Below are the code and all the weights of a small trained network. Each question names an input and a target symbol and asks about switching units off, where a switched-off unit gives its printed mean instead of its output.

import numpy as np


def w(rows, s, z=0):
    codes = np.array(rows[::2]) - 128.0
    scale = np.full(codes.shape[1], s)
    scale[-1] = z or s
    return codes * scale


def norm(h):
    return h / np.sqrt((h * h).mean(-1, keepdims=True) + 1e-5)


def f(y):
    return np.maximum(y, 0)


def softmax(a):
    e = np.exp(a - a.max(-1, keepdims=True))
    return e / e.sum(-1, keepdims=True)


def log_softmax(a):
    a = a - a.max(-1, keepdims=True)
    return a - np.log(np.exp(a).sum(-1, keepdims=True))


def net(x, mask):
    ids = ['βγδεζηθξπστφψω'.index(c) for c in x.split()]
    T = len(ids)
    res = E[ids] + P[:T]
    u = 0
    for l in range(2):
        r = norm(res)
        for j in range(3):
            rows = slice(2 * j, 2 * j + 2)
            q, k, v = (r @ M[l][rows].T for M in (Q, K, V))
            z = softmax(np.where(np.tri(T) > 0, q @ k.T / 2**0.5, -1e9)) @ v
            o = O[l][rows]
            res = res + np.where(mask[u + j], z, o[:, -1]) @ o[:, :-1]
        u += 3
        y = f(norm(res) @ A[l][:, :-1].T + A[l][:, -1])
        res = res + np.where(mask[u : u + 4], y, B[l][:, -1]) @ B[l][:, :-1]
        u += 4
    return log_softmax(norm(res)[-1] @ U[:, :-1].T + U[:, -1])


Q, K, V, O, A, B = {}, {}, {}, {}, {}, {}
E = w([
[110,122,78,124,89,124,90,124],'β',
[109,137,142,99,124,128,148,169],'γ',
[117,149,89,117,130,158,145,115],'δ',
[103,94,153,152,83,118,107,170],'ε',
[109,155,122,77,183,156,138,119],'ζ',
[105,132,104,114,112,142,134,150],'η',
[128,160,98,130,90,154,154,97],'θ',
[111,159,154,142,141,196,199,107],'ξ',
[122,157,158,164,60,116,144,112],'π',
[110,106,85,187,182,128,132,204],'σ',
[98,126,98,93,133,103,83,150],'τ',
[132,135,181,128,116,127,172,178],'φ',
[66,90,250,106,184,113,119,173],'ψ',
[118,168,161,121,115,109,105,78],'ω',
],0.013)
P = w([
[130,97,99,123,118,91,181,105],'0',
[162,160,161,67,103,159,85,134],'1',
[183,59,108,122,132,91,148,35],'2',
[131,141,147,154,139,247,150,190],'3',
[38,135,47,181,161,55,144,69],'4',
[140,129,180,129,132,214,8,135],'5',
],0.015)
Q[0] = w([
[30,215,151,163,110,137,133,140],'0.h0',
[221,128,121,93,131,119,175,147],'0.h0',
[176,128,106,169,172,68,165,94],'0.h1',
[169,81,71,254,214,104,114,176],'0.h1',
[223,73,153,130,113,133,170,68],'0.h2',
[52,181,135,161,144,94,128,91],'0.h2',
],0.012)
K[0] = w([
[233,114,167,120,158,192,61,127],'0.h0',
[108,113,84,177,144,91,182,129],'0.h0',
[115,142,115,110,104,46,192,59],'0.h1',
[146,73,53,247,214,107,157,152],'0.h1',
[39,175,98,124,95,79,205,109],'0.h2',
[143,191,149,88,112,100,106,112],'0.h2',
],0.012)
V[0] = w([
[105,73,156,177,94,98,132,233],'0.h0',
[152,121,12,148,157,204,100,200],'0.h0',
[180,165,121,78,161,123,148,118],'0.h1',
[82,107,143,171,124,111,217,71],'0.h1',
[71,103,156,98,254,144,154,164],'0.h2',
[174,178,167,201,114,205,233,110],'0.h2',
],0.011)
O[0] = w([
[42,161,164,188,66,126,117,51,230],'0.h0',
[144,81,152,151,57,80,42,171,66],'0.h0',
[112,91,112,163,96,105,137,192,10],'0.h1',
[113,77,103,153,137,114,60,78,157],'0.h1',
[189,147,141,169,193,10,79,100,234],'0.h2',
[43,185,105,21,129,87,32,157,66],'0.h2',
],0.011,0.0011)
A[0] = w([
[104,153,117,71,92,179,105,148,69],'0.n0',
[157,100,72,83,99,154,106,151,1],'0.n1',
[187,251,149,88,104,121,198,225,82],'0.n2',
[133,93,85,135,131,129,95,71,72],'0.n3',
],0.018,0.0056)
B[0] = w([
[221,177,172,203,110,119,86,149,176],'0.n0',
[68,90,173,178,197,146,71,115,152],'0.n1',
[115,249,113,142,115,140,154,233,249],'0.n2',
[102,116,164,101,117,105,183,206,177],'0.n3',
],0.014,0.016)
Q[1] = w([
[121,94,171,52,122,124,135,126],'1.h0',
[171,103,181,54,97,132,131,83],'1.h0',
[102,54,234,150,241,81,159,118],'1.h1',
[47,71,8,197,183,79,131,90],'1.h1',
[93,212,82,182,118,122,159,145],'1.h2',
[141,117,80,79,183,80,228,71],'1.h2',
],0.012)
K[1] = w([
[99,112,126,114,127,113,126,132],'1.h0',
[120,93,77,138,114,158,118,92],'1.h0',
[48,52,97,174,188,94,135,86],'1.h1',
[107,120,2,165,86,125,120,154],'1.h1',
[126,97,118,105,109,153,130,91],'1.h2',
[157,130,112,131,137,30,151,124],'1.h2',
],0.02)
V[1] = w([
[120,149,44,162,102,100,156,118],'1.h0',
[110,66,102,110,88,157,88,86],'1.h0',
[134,185,181,103,90,180,167,255],'1.h1',
[147,142,33,185,117,120,133,87],'1.h1',
[95,116,136,113,95,128,110,157],'1.h2',
[147,186,166,121,120,147,122,148],'1.h2',
],0.0092)
O[1] = w([
[93,110,186,108,121,104,175,166,138],'1.h0',
[71,105,33,203,191,132,137,203,1],'1.h0',
[78,164,60,164,181,28,253,236,242],'1.h1',
[110,145,167,81,181,84,46,66,110],'1.h1',
[155,143,139,134,167,120,161,171,145],'1.h2',
[62,157,43,168,173,130,118,199,128],'1.h2',
],0.0065,0.0093)
A[1] = w([
[229,192,213,159,113,251,30,181,138],'1.n0',
[136,119,85,151,81,206,167,212,119],'1.n1',
[126,159,152,166,63,232,176,122,187],'1.n2',
[99,201,54,144,105,203,138,186,2],'1.n3',
],0.016,0.0039)
B[1] = w([
[140,127,245,106,143,249,96,154,249],'1.n0',
[191,180,109,84,55,152,82,79,226],'1.n1',
[110,162,80,185,176,113,94,160,210],'1.n2',
[164,180,201,134,158,79,195,190,232],'1.n3',
],0.017,0.015)
U = w([
[162,204,144,159,149,84,164,190,193],'β',
[134,128,198,133,129,229,76,145,96],'γ',
[84,57,177,126,117,112,241,154,82],'δ',
[134,101,60,80,191,187,192,112,229],'ε',
[230,67,105,98,180,78,128,148,104],'ζ',
[132,85,99,79,28,149,172,142,173],'η',
[33,135,88,208,157,158,144,133,114],'θ',
[128,105,159,196,62,44,56,147,3],'ξ',
[199,52,113,231,161,139,195,144,83],'π',
[180,179,158,124,151,113,141,2,70],'σ',
[23,160,144,56,81,146,140,87,67],'τ',
[198,143,33,148,102,173,68,98,163],'φ',
[110,160,67,69,177,94,46,136,101],'ψ',
[103,26,87,142,171,149,130,223,149],'ω',
],0.0099,0.0035)

Each question gives the input, a string of symbols that net reads in full, and the target symbol t.
The units are the heads (2 rows each of Q, K, V and O) and the neurons (one row each of A and B). Each row of codes is followed by its name. A weight is (code - 128) times the scale printed after its matrix; where a second scale follows, it is the last column's (O, A, B and U).
mask holds one flag per unit, layer by layer, with each layer's heads first. A switched-off unit (its flag False) gives its mean, the last column of its rows in O or B, instead of its output. The means were averaged over made-up inputs and are rounded, as every weight is.
A unit's drop is (log p(t) with every unit on - log p(t) with that unit switched off) / (log p(t) with every unit on - log p(t) with every unit switched off).
The circuit of an input: a set's keep is (log p(t) with only the set's units on - log p(t) with every unit switched off) / (log p(t) with every unit on - log p(t) with every unit switched off). Starting from the 12 units with the biggest drops (on a tie, the unit counted first), units are removed one at a time, each time the one whose removal leaves the highest keep (on an exact tie, the one counted first), for as long as the keep stays at least 0.8.
units of the circuit, in order: the units of the circuit, biggest drop first
most important unit: the unit with the biggest drop
top k neurons: the k neurons with the biggest drops, biggest first
top k neurons in layer l: the k neurons of layer l with the biggest drops, biggest first
input σ σ ε ω ψ, target ξ: units of the circuit, in order : [0.h0, 1.n0, 0.n2]
input ε β γ, target θ: most important unit : 0.h0
input ε ξ η ε φ, target ψ: units of the circuit, in order : [0.h2, 0.n2, 1.n0, 1.n3]
input ξ ψ β, target ψ: units of the circuit, in order : [0.h2, 0.n2, 1.n0]
input θ ψ τ, target γ: units of the circuit, in order : [0.h2, 0.n0, 1.n0]
input π σ ξ ψ τ, target ξ: top 2 neurons in layer 0 : [0.n2, 0.n3]
input σ ω β, target ξ: units of the circuit, in order : [0.h0, 0.n2, 1.n0]
input θ σ σ σ ε, target ξ: units of the circuit, in order : [0.h0, 0.n2]
input η σ σ, target η: top 3 neurons : [0.n3, 0.n2, 1.n3]
input ξ τ η σ τ, target π: top 2 neurons in layer 1 : [1.n0, 1.n1]
input θ δ δ, target γ: top 3 neurons in layer 0 : [0.n1, 0.n0, 0.n2]
input γ ε τ, target δ: top 2 neurons : [0.n3, 0.n2]
input ξ τ σ, target ψ: units of the circuit, in order : [0.h2, 0.n2, 1.n3]
input δ ψ σ, target ω: top neuron in layer 0 : [0.n2]
input β ε ψ, target φ: top 2 neurons : [0.n2, 1.n1]
input γ σ ψ, target δ: top 3 neurons : [0.n3, 1.n1, 0.n2]
input β τ σ β σ, target π: top 3 neurons : [0.n2, 1.n0, 1.n1]
input γ σ β, target δ: top 4 neurons : [0.n3, 0.n2, 1.n1, 1.n0]
input τ ξ η σ δ, target ψ: top 2 neurons : [0.n2, 1.n0]
input σ ζ σ, target ξ: top 3 neurons : [1.n0, 0.n2, 0.n3]
input σ γ ω γ σ, target δ: most important unit : 0.n3
